Here is a tiny trained network, its code and every weight. The questions are about switching its units off for an input and a target symbol, where a switched-off unit gives its printed mean instead of its output.

import numpy as np


def w(rows, s, z=0):
    codes = np.array(rows[::2]) - 128.0
    scale = np.full(codes.shape[1], s)
    scale[-1] = z or s
    return codes * scale


def f(y):
    return np.maximum(y, 0)


def softmax(a):
    e = np.exp(a - a.max(-1, keepdims=True))
    return e / e.sum(-1, keepdims=True)


def log_softmax(a):
    a = a - a.max(-1, keepdims=True)
    return a - np.log(np.exp(a).sum(-1, keepdims=True))


def net(x, mask):
    ids = ['βγεζηξσψ'.index(c) for c in x.split()]
    T = len(ids)
    res = E[ids] + P[:T]
    r = res
    for j in range(2):
        rows = slice(4 * j, 4 * j + 4)
        q, k, v = (r @ M[0][rows].T for M in (Q, K, V))
        z = softmax(np.where(np.tri(T) > 0, q @ k.T / 4**0.5, -1e9)) @ v
        o = O[0][rows]
        res = res + np.where(mask[j], z, o[:, -1]) @ o[:, :-1]
    y = f(res @ A[0][:, :-1].T + A[0][:, -1])
    res = res + np.where(mask[2:6], y, B[0][:, -1]) @ B[0][:, :-1]
    return log_softmax(res[-1] @ U[:, :-1].T + U[:, -1])


Q, K, V, O, A, B = {}, {}, {}, {}, {}, {}
E = w([
[145,66,86,171,138,116],'β',
[137,82,82,170,141,126],'γ',
[148,53,143,163,116,72],'ε',
[113,134,76,160,140,156],'ζ',
[56,211,124,133,120,134],'η',
[124,110,63,160,150,144],'ξ',
[113,124,146,132,70,117],'σ',
[57,3,132,79,178,151],'ψ',
],0.02)
P = w([
[162,41,45,204,62,180],'0',
[26,95,132,247,160,80],'1',
[19,102,121,191,152,88],'2',
[35,116,112,143,155,90],'3',
[54,130,106,106,160,93],'4',
[72,145,98,76,165,88],'5',
[94,165,94,50,175,84],'6',
[117,181,90,31,183,79],'7',
[129,194,84,12,188,80],'8',
[147,205,85,1,203,76],'9',
],0.01)
Q[0] = w([
[187,205,136,160,82,165],'h1',
[67,108,124,126,187,19],'h1',
[111,155,42,87,94,96],'h1',
[77,145,209,130,88,221],'h1',
[59,186,101,209,141,75],'h2',
[209,16,127,117,144,135],'h2',
[174,111,214,142,55,126],'h2',
[97,184,175,74,27,2],'h2',
],0.011)
K[0] = w([
[157,195,98,108,91,124],'h1',
[112,74,141,91,159,173],'h1',
[64,113,199,6,174,158],'h1',
[82,119,146,152,67,175],'h1',
[118,159,143,167,103,206],'h2',
[113,15,100,101,190,114],'h2',
[160,98,168,146,45,60],'h2',
[111,148,221,94,49,133],'h2',
],0.012)
V[0] = w([
[125,68,110,113,152,186],'h1',
[82,112,187,187,68,157],'h1',
[135,117,58,254,64,134],'h1',
[186,52,107,182,125,150],'h1',
[142,160,92,200,145,98],'h2',
[137,79,200,171,145,91],'h2',
[52,239,112,64,145,189],'h2',
[122,123,92,134,147,62],'h2',
],0.0087)
O[0] = w([
[216,118,128,153,194,254,189],'h1',
[190,158,166,117,165,62,168],'h1',
[151,124,70,94,131,84,195],'h1',
[174,125,49,194,145,166,128],'h1',
[129,52,140,68,99,213,185],'h2',
[113,179,153,107,90,115,78],'h2',
[203,62,99,171,128,121,255],'h2',
[155,119,154,117,95,100,186],'h2',
],0.0082,0.0063)
A[0] = w([
[66,216,47,230,126,119,169],'n1',
[2,233,238,4,171,137,1],'n2',
[232,196,149,88,145,157,69],'n3',
[51,226,171,36,128,90,115],'n4',
],0.0088,0.0041)
B[0] = w([
[146,74,181,92,155,113,254],'n1',
[246,167,62,199,19,94,185],'n2',
[155,197,138,71,95,13,170],'n3',
[36,233,64,148,160,204,216],'n4',
],0.012,0.0045)
U = w([
[180,64,92,116,102,76,225],'β',
[64,133,116,6,187,153,221],'γ',
[120,161,61,129,136,142,108],'ε',
[125,109,156,205,119,187,215],'ζ',
[164,134,85,137,151,113,2],'η',
[141,122,95,144,135,122,14],'ξ',
[132,118,98,143,134,129,26],'σ',
[171,146,103,149,161,96,29],'ψ',
],0.012,0.0063)

Each question gives the input, a string of symbols that net reads in full, and the target symbol t.
The units are the heads (4 rows each of Q, K, V and O) and the neurons (one row each of A and B). Each row of codes is followed by its name. A weight is (code - 128) times the scale printed after its matrix; where a second scale follows, it is the last column's (O, A, B and U).
mask holds one flag per unit, heads first, then neurons. A switched-off unit (its flag False) gives its mean, the last column of its rows in O or B, instead of its output. The means were averaged over made-up inputs and are rounded, as every weight is.
A unit's drop is (log p(t) with every unit on - log p(t) with that unit switched off) / (log p(t) with every unit on - log p(t) with every unit switched off).
The circuit of an input: a set's keep is (log p(t) with only the set's units on - log p(t) with every unit switched off) / (log p(t) with every unit on - log p(t) with every unit switched off). Starting from all 6 units, units are removed one at a time, each time the one whose removal leaves the highest keep (on an exact tie, the one counted first), for as long as the keep stays at least 0.8.
circuit, biggest first: the units of the circuit, biggest drop first
unit that matters most: the unit with the biggest drop
top k neurons: the k neurons with the biggest drops, biggest first
heads that matter: for each layer, one digit per head in row order, 1 if its drop is at least 0.15 and else 0, layers parted by /
drop of u: that unit's drop, to one decimal
input η η η η, target ε: circuit, biggest first -> h1, n4, n2
input γ ε σ σ β γ, target γ: circuit, biggest first -> h2
input β σ β η σ σ σ, target ε: heads that matter -> 11
input ε σ σ η, target β: heads that matter -> 01
input ψ σ ε, target ζ: heads that matter -> 10
input ε γ η, target β: heads that matter -> 11
input η η β η η ζ, target β: circuit, biggest first -> h2, n4
input η σ σ ε ζ, target β: circuit, biggest first -> n4, h1
input σ β η ξ ε ε, target γ: top 2 neurons -> n2, n4
input η σ γ ψ, target ζ: circuit, biggest first -> h1, n2, h2
input η ε η η γ σ ξ η, target ε: circuit, biggest first -> n4, n2
input β η σ η σ, target γ: heads that matter -> 10
input ε γ ε, target γ: heads that matter -> 11
input γ σ ε σ β σ, target ε: unit that matters most -> h2
input ξ η η, target γ: top 3 neurons -> n2, n4, n1
input η η ε ε β η σ ε, target ε: top 3 neurons -> n4, n2, n1
input ξ η γ ξ, target γ: top 2 neurons -> n2, n1
input η η ψ β β γ σ η η ε, target ψ: top 2 neurons -> n3, n1
input ε σ η ε σ, target γ: top 2 neurons -> n2, n4
input η ψ η β, target ζ: top neuron -> n3
input ζ η η, target γ: top 3 neurons -> n2, n4, n1
input η σ ψ, target ζ: drop of h1 -> 0.7
